Below is a small trained network, with its code and all its weights. Each question gives an input and a class and asks what happens when units are switched off, that is, made to give their printed mean instead of their output.

import numpy as np


def w(rows, s, z=0):
    codes = np.array(rows[::2]) - 128.0
    scale = np.full(codes.shape[1], s)
    scale[-1] = z or s
    return codes * scale


def f(y):
    return np.maximum(y, 0)


def log_softmax(a):
    a = a - a.max(-1, keepdims=True)
    return a - np.log(np.exp(a).sum(-1, keepdims=True))


def net(x, mask):
    res = np.array(x, float).reshape(1, 8) / 4 @ E
    y = f(res @ A[0][:, :-1].T + A[0][:, -1])
    res = res + np.where(mask, y, B[0][:, -1]) @ B[0][:, :-1]
    return log_softmax(res[-1] @ U[:, :-1].T + U[:, -1])


A, B = {}, {}
E = w([
[156,144,131,138,107,135,143,102],'x0',
[114,124,121,126,120,129,124,127],'x1',
[122,120,125,134,119,134,122,130],'x2',
[151,168,61,196,202,172,9,111],'x3',
[104,228,154,155,61,87,90,209],'x4',
[140,145,127,129,122,124,144,109],'x5',
[127,112,130,133,129,138,116,145],'x6',
[220,90,48,116,81,32,92,143],'x7',
],0.015)
A[0] = w([
[178,137,103,135,92,77,185,164,99],'neuron 1',
[135,243,147,214,171,114,64,147,130],'neuron 2',
[205,64,42,147,115,36,173,177,152],'neuron 3',
[121,172,150,137,36,71,149,218,144],'neuron 4',
[147,189,106,136,119,137,64,164,104],'neuron 5',
[161,131,41,143,187,83,33,63,131],'neuron 6',
[110,37,134,60,81,105,171,117,175],'neuron 7',
[107,200,29,138,204,198,102,39,166],'neuron 8',
[154,151,65,102,119,85,98,108,109],'neuron 9',
[66,187,172,193,208,206,142,125,216],'neuron 10',
[118,87,83,139,218,157,102,58,176],'neuron 11',
[110,135,252,114,88,105,181,160,242],'neuron 12',
[31,156,188,195,147,161,120,103,212],'neuron 13',
[136,12,103,130,183,149,162,35,255],'neuron 14',
[86,54,146,121,139,196,202,89,199],'neuron 15',
],0.011,0.0087)
B[0] = w([
[141,139,117,106,108,77,111,150,180],'neuron 1',
[77,152,38,134,100,142,183,145,217],'neuron 2',
[188,125,61,75,140,29,10,86,226],'neuron 3',
[50,99,153,97,72,71,41,147,235],'neuron 4',
[70,163,34,189,85,129,129,170,181],'neuron 5',
[181,76,56,229,50,120,66,141,225],'neuron 6',
[164,137,87,70,171,87,134,59,209],'neuron 7',
[174,122,144,137,121,235,156,181,237],'neuron 8',
[107,134,137,185,91,117,75,137,174],'neuron 9',
[121,166,123,98,161,189,186,167,249],'neuron 10',
[213,78,164,177,179,174,162,136,227],'neuron 11',
[71,119,231,26,117,99,179,128,236],'neuron 12',
[107,161,111,89,117,165,181,157,224],'neuron 13',
[237,115,152,140,214,109,151,66,251],'neuron 14',
[134,130,147,152,239,79,198,107,224],'neuron 15',
],0.011,0.023)
U = w([
[121,99,198,86,198,79,255,70,254],'0',
[194,109,36,10,175,45,123,54,186],'1',
[194,95,146,127,174,237,172,163,120],'2',
[225,32,110,199,105,120,67,124,43],'3',
[28,132,252,14,72,145,163,166,133],'4',
[80,92,153,50,70,27,33,152,59],'5',
[76,213,37,79,99,175,176,200,99],'6',
[69,130,34,218,70,75,82,148,96],'7',
],0.0093,0.0034)

Each question gives the input, the list of numbers given to net, and the class t.
The units are the neurons (one row each of A and B). Each row of codes is followed by its name. A weight is (code - 128) times the scale printed after its matrix; where a second scale follows, it is the last column's (A, B and U).
mask holds one flag per neuron, in row order. A switched-off neuron (its flag False) gives its mean, the last column of its row in B, instead of its output. The means were averaged over made-up inputs and are rounded, as every weight is.
A unit's drop is (log p(t) with every unit on - log p(t) with that unit switched off) / (log p(t) with every unit on - log p(t) with every unit switched off).
top k neurons: the k neurons with the biggest drops, biggest first
drop of u: that unit's drop, to one decimal
input [3,3,-3,8,0,8,4,-3], class 2: top 3 neurons	[neuron 8; neuron 11; neuron 4]
input [-7,-1,-5,8,1,-4,3,-1], class 6: top 3 neurons	[neuron 2; neuron 14; neuron 5]
input [-2,0,8,0,4,-1,-3,-2], class 4: top neuron	[neuron 6]
input [6,6,5,7,0,-4,2,1], class 3: top 2 neurons	[neuron 6; neuron 8]
input [6,-5,-3,6,1,1,-3,-8], class 6: top 3 neurons	[neuron 2; neuron 14; neuron 13]
input [-2,-7,-6,7,0,8,-7,-1], class 2: top 2 neurons	[neuron 8; neuron 11]
input [-4,6,-7,7,4,8,5,1], class 7: top 2 neurons	[neuron 6; neuron 12]
input [-3,7,-1,7,7,-8,0,0], class 6: top 3 neurons	[neuron 2; neuron 3; neuron 10]
input [6,0,-4,1,5,-5,2,3], class 7: top 2 neurons	[neuron 12; neuron 5]
input [-6,8,-7,-2,1,0,-6,0], class 4: drop of neuron 14	0.4
input [0,7,-2,4,-5,-3,4,1], class 3: drop of neuron 6	0.7
input [8,3,-7,6,4,-5,0,7], class 7: drop of neuron 15	0.0
